Below is a small trained network, with its code and all its weights. Each question gives an input and a class and asks what happens when units are switched off, that is, made to give their printed mean instead of their output.

import numpy as np


def w(rows, s, z=0):
    codes = np.array(rows[::2]) - 128.0
    scale = np.full(codes.shape[1], s)
    scale[-1] = z or s
    return codes * scale


def f(y):
    return np.maximum(y, 0)


def log_softmax(a):
    a = a - a.max(-1, keepdims=True)
    return a - np.log(np.exp(a).sum(-1, keepdims=True))


def net(x, mask):
    res = np.array(x, float).reshape(1, 5) / 4 @ E
    y = f(res @ A[0][:, :-1].T + A[0][:, -1])
    res = res + np.where(mask, y, B[0][:, -1]) @ B[0][:, :-1]
    return log_softmax(res[-1] @ U[:, :-1].T + U[:, -1])


A, B = {}, {}
E = w([
[28,49,75,203,99,99],'x0',
[118,213,67,231,249,40],'x1',
[134,185,133,85,24,1],'x2',
[55,126,51,27,196,176],'x3',
[207,69,37,33,195,81],'x4',
],0.0069)
A[0] = w([
[106,100,141,255,132,80,253],'N1',
[138,66,210,91,64,165,121],'N2',
[170,49,228,91,58,163,110],'N3',
[149,23,17,121,149,126,139],'N4',
[169,58,208,86,18,142,146],'N5',
[7,133,228,174,52,108,179],'N6',
[197,163,125,57,94,55,195],'N7',
[77,74,33,55,116,118,180],'N8',
[9,166,173,178,39,141,154],'N9',
[170,109,140,124,179,116,141],'N10',
[209,172,124,174,148,125,158],'N11',
[103,92,30,105,130,128,183],'N12',
[111,184,99,84,153,141,83],'N13',
[128,111,123,176,181,151,168],'N14',
[81,106,146,176,97,88,224],'N15',
[114,7,36,105,116,108,212],'N16',
[72,75,92,83,189,115,96],'N17',
[149,78,194,101,16,134,146],'N18',
[208,152,147,46,101,66,103],'N19',
[153,120,201,113,52,114,154],'N20',
[187,88,94,113,162,125,116],'N21',
[134,116,113,249,111,86,195],'N22',
[180,188,123,86,90,53,210],'N23',
[51,97,70,39,140,100,165],'N24',
[127,61,198,126,104,184,128],'N25',
[97,175,37,159,189,134,58],'N26',
[64,80,29,90,180,152,158],'N27',
[225,198,136,97,81,35,166],'N28',
[71,226,124,137,78,71,136],'N29',
[124,119,124,223,127,94,169],'N30',
[66,132,136,151,178,168,190],'N31',
[160,54,125,105,202,164,164],'N32',
[60,118,168,212,74,67,114],'N33',
[208,187,115,118,82,73,138],'N34',
[142,131,157,57,172,166,91],'N35',
[169,144,126,153,136,112,183],'N36',
[13,207,191,108,101,115,166],'N37',
],0.0084,0.0036)
B[0] = w([
[128,142,188,184,144,52,239],'N1',
[179,140,136,118,43,108,220],'N2',
[183,142,148,131,54,98,234],'N3',
[89,163,109,114,46,123,203],'N4',
[181,75,138,115,66,66,248],'N5',
[40,199,96,108,83,141,254],'N6',
[145,59,131,117,202,120,222],'N7',
[105,67,28,32,104,193,204],'N8',
[14,235,107,126,66,232,242],'N9',
[107,170,136,148,121,101,166],'N10',
[106,119,133,117,176,73,188],'N11',
[110,95,91,92,84,112,191],'N12',
[130,120,135,105,151,162,162],'N13',
[85,157,147,134,139,79,186],'N14',
[68,168,149,126,132,100,199],'N15',
[76,153,56,92,13,179,206],'N16',
[128,116,65,76,84,118,184],'N17',
[152,49,101,95,66,59,235],'N18',
[167,88,152,115,196,81,207],'N19',
[143,82,77,87,91,87,217],'N20',
[98,199,138,160,70,172,173],'N21',
[107,138,199,169,157,74,218],'N22',
[161,76,103,94,249,139,223],'N23',
[127,65,24,29,115,198,201],'N24',
[156,164,169,109,79,132,201],'N25',
[184,99,133,134,59,72,196],'N26',
[89,121,76,55,104,102,220],'N27',
[150,36,106,81,248,84,240],'N28',
[122,161,96,118,148,171,204],'N29',
[144,144,219,197,171,72,198],'N30',
[119,137,150,117,165,120,198],'N31',
[106,178,135,123,95,125,202],'N32',
[66,186,150,149,141,139,212],'N33',
[129,58,98,100,254,83,205],'N34',
[117,174,161,147,140,148,179],'N35',
[126,147,136,111,193,92,170],'N36',
[109,166,99,106,82,229,211],'N37',
],0.0069,0.009)
U = w([
[42,230,140,172,188,190,153],'0',
[59,123,5,50,102,137,153],'1',
[145,56,96,206,139,188,5],'2',
[222,80,74,62,174,144,107],'3',
[145,173,136,142,2,115,167],'4',
[174,89,163,152,242,27,163],'5',
],0.0074,0.0029)

Each question gives the input, the list of numbers given to net, and the class t.
The units are the neurons (one row each of A and B). Each row of codes is followed by its name. A weight is (code - 128) times the scale printed after its matrix; where a second scale follows, it is the last column's (A, B and U).
mask holds one flag per neuron, in row order. A switched-off neuron (its flag False) gives its mean, the last column of its row in B, instead of its output. The means were averaged over made-up inputs and are rounded, as every weight is.
A unit's drop is (log p(t) with every unit on - log p(t) with that unit switched off) / (log p(t) with every unit on - log p(t) with every unit switched off).
The circuit of an input: a set's keep is (log p(t) with only the set's units on - log p(t) with every unit switched off) / (log p(t) with every unit on - log p(t) with every unit switched off). Starting from the 12 units with the biggest drops (on a tie, the unit counted first), units are removed one at a time, each time the one whose removal leaves the highest keep (on an exact tie, the one counted first), for as long as the keep stays at least 0.8.
units of the circuit, in order: the units of the circuit, biggest drop first
unit that matters most: the unit with the biggest drop
k most important neurons: the k neurons with the biggest drops, biggest first
drop when u is switched off: that unit's drop, to one decimal
input [-3,1,8,-4,-8], class 1: 3 most important neurons -> (N20 N9 N18)
input [-8,-1,-8,-4,-4], class 4: units of the circuit, in order -> (N28 N23)
input [-3,-3,7,-4,-7], class 1: 2 most important neurons -> (N28 N34)
input [3,-1,2,1,-3], class 4: 3 most important neurons -> (N28 N23 N34)
input [-2,-4,-2,-1,5], class 4: 2 most important neurons -> (N28 N34)
input [-8,-8,-1,-5,-2], class 3: 2 most important neurons -> (N28 N19)
input [5,-3,0,-8,5], class 4: unit that matters most -> N16
input [1,8,-6,5,-5], class 0: 3 most important neurons -> (N28 N5 N18)
input [4,6,-7,-6,-3], class 0: 4 most important neurons -> (N28 N33 N5 N18)
input [-4,7,8,5,4], class 3: drop when N24 is switched off -> 0.2
input [-6,-2,-4,-2,5], class 5: drop when N24 is switched off -> 0.2
input [-6,8,6,-5,3], class 5: drop when N21 is switched off -> 0.0
input [-8,5,7,7,0], class 3: drop when N24 is switched off -> 0.1
input [-3,-6,7,-8,7], class 5: most important neuron -> (N19)
